Here is a tiny trained network, its code and every weight. The questions are about switching its units off for an input and a class, where a switched-off unit gives its printed mean instead of its output.

import numpy as np


def w(rows, s, z=0):
    codes = np.array(rows[::2]) - 128.0
    scale = np.full(codes.shape[1], s)
    scale[-1] = z or s
    return codes * scale


def f(y):
    return y / 2 * (1 + np.tanh(0.7978845608 * (y + 0.044715 * y**3)))


def log_softmax(a):
    a = a - a.max(-1, keepdims=True)
    return a - np.log(np.exp(a).sum(-1, keepdims=True))


def net(x, mask):
    res = np.array(x, float).reshape(1, 7) / 4 @ E
    y = f(res @ A[0][:, :-1].T + A[0][:, -1])
    res = res + np.where(mask, y, B[0][:, -1]) @ B[0][:, :-1]
    return log_softmax(res[-1] @ U[:, :-1].T + U[:, -1])


A, B = {}, {}
E = w([
[134,188,192,116,146,78],'x0',
[151,44,96,188,115,38],'x1',
[123,157,6,158,219,107],'x2',
[64,202,161,254,129,93],'x3',
[39,43,146,138,165,175],'x4',
[103,144,67,108,128,75],'x5',
[130,188,85,126,33,128],'x6',
],0.009)
A[0] = w([
[135,196,128,153,153,213,152],'n1',
[196,84,162,144,105,136,191],'n2',
[108,71,224,110,170,143,191],'n3',
[71,98,238,104,97,161,217],'n4',
[203,149,140,140,53,146,191],'n5',
[119,135,145,111,231,177,170],'n6',
[102,104,178,152,136,129,145],'n7',
[176,176,128,150,53,207,143],'n8',
[139,123,164,104,130,252,105],'n9',
[131,146,83,161,198,43,210],'n10',
[117,141,154,142,202,171,128],'n11',
[134,134,110,150,127,58,186],'n12',
[164,139,132,164,194,200,192],'n13',
[117,204,171,156,147,154,114],'n14',
[114,97,71,97,172,168,177],'n15',
[106,156,114,126,132,61,181],'n16',
[129,91,120,66,75,182,253],'n17',
[156,91,79,82,162,25,197],'n18',
[57,137,127,181,57,160,246],'n19',
[76,47,111,180,163,57,228],'n20',
[122,100,66,179,108,175,126],'n21',
[220,118,184,150,43,127,104],'n22',
[70,166,177,125,79,102,164],'n23',
[145,175,135,95,140,149,142],'n24',
[75,155,73,163,94,121,192],'n25',
[111,136,92,140,122,28,166],'n26',
[194,6,133,91,117,68,223],'n27',
[128,84,174,145,164,147,169],'n28',
[134,136,42,123,238,135,210],'n29',
[64,110,88,184,78,191,236],'n30',
[87,143,118,133,48,133,234],'n31',
],0.011,0.0032)
B[0] = w([
[140,150,112,79,183,170,176],'n1',
[85,170,68,143,117,171,185],'n2',
[55,158,117,167,119,97,228],'n3',
[44,231,113,160,56,72,242],'n4',
[119,139,127,156,104,190,192],'n5',
[135,192,159,105,137,153,194],'n6',
[89,175,127,101,74,93,170],'n7',
[51,133,94,86,106,141,183],'n8',
[150,205,148,146,113,129,199],'n9',
[190,178,161,125,138,110,209],'n10',
[130,167,194,76,111,153,169],'n11',
[208,119,149,172,136,111,168],'n12',
[123,156,196,51,174,159,172],'n13',
[101,106,124,134,139,151,176],'n14',
[138,114,125,103,143,166,200],'n15',
[166,121,144,210,146,77,163],'n16',
[81,192,78,155,127,209,221],'n17',
[196,75,94,179,95,136,211],'n18',
[56,155,81,137,190,131,196],'n19',
[147,139,100,157,138,137,227],'n20',
[131,133,131,103,155,117,171],'n21',
[105,131,126,86,70,123,201],'n22',
[86,113,139,178,130,107,181],'n23',
[89,163,97,122,123,118,158],'n24',
[145,146,98,171,205,107,179],'n25',
[255,95,238,248,130,65,182],'n26',
[106,104,52,146,164,157,255],'n27',
[114,160,133,147,76,101,183],'n28',
[191,160,153,134,153,154,232],'n29',
[130,153,79,124,165,168,196],'n30',
[104,108,80,145,170,174,176],'n31',
],0.007,0.012)
U = w([
[146,176,235,57,172,169,115],'0',
[185,165,181,210,182,2,126],'1',
[65,187,19,87,55,128,160],'2',
[71,201,221,158,58,65,131],'3',
[171,81,145,151,100,119,134],'4',
[109,61,200,36,94,54,3],'5',
[91,119,96,120,251,167,148],'6',
[131,121,95,57,65,85,114],'7',
],0.0081,0.0042)

Each question gives the input, the list of numbers given to net, and the class t.
The units are the neurons (one row each of A and B). Each row of codes is followed by its name. A weight is (code - 128) times the scale printed after its matrix; where a second scale follows, it is the last column's (A, B and U).
mask holds one flag per neuron, in row order. A switched-off neuron (its flag False) gives its mean, the last column of its row in B, instead of its output. The means were averaged over made-up inputs and are rounded, as every weight is.
A unit's drop is (log p(t) with every unit on - log p(t) with that unit switched off) / (log p(t) with every unit on - log p(t) with every unit switched off).
The circuit of an input: a set's keep is (log p(t) with only the set's units on - log p(t) with every unit switched off) / (log p(t) with every unit on - log p(t) with every unit switched off). Starting from the 12 units with the biggest drops (on a tie, the unit counted first), units are removed one at a time, each time the one whose removal leaves the highest keep (on an exact tie, the one counted first), for as long as the keep stays at least 0.8.
circuit, biggest first: the units of the circuit, biggest drop first
k most important neurons: the k neurons with the biggest drops, biggest first
drop when u is switched off: that unit's drop, to one decimal
input [4,4,3,-5,7,-1,4], class 6: circuit, biggest first	[n4]
input [-3,-4,-8,0,4,-3,-1], class 2: circuit, biggest first	[n17 n26]
input [5,4,0,-3,8,-2,-8], class 2: 2 most important neurons	[n27 n26]
input [5,-2,1,-8,-5,7,-6], class 1: circuit, biggest first	[n18 n8]
input [8,2,0,-2,2,0,-7], class 3: circuit, biggest first	[n3 n28]
input [-7,5,4,3,3,0,2], class 1: circuit, biggest first	[n26 n17]
input [7,-5,-3,-6,-1,1,-8], class 3: circuit, biggest first	[n4 n3]
input [-3,-8,5,0,-3,-7,4], class 0: 2 most important neurons	[n13 n27]
input [0,-5,-8,-3,0,-4,-4], class 3: 2 most important neurons	[n9 n4]
input [8,-3,2,2,-5,-8,-1], class 0: 2 most important neurons	[n1 n4]
input [-1,-7,-5,-2,6,3,-6], class 3: drop when n4 is switched off	0.1
input [6,-3,-1,-3,8,-4,-3], class 3: drop when n19 is switched off	0.0
input [4,-5,1,-2,-4,0,-2], class 0: drop when n4 is switched off	0.1
input [-1,8,4,-7,-8,1,8], class 1: circuit, biggest first	[n26]
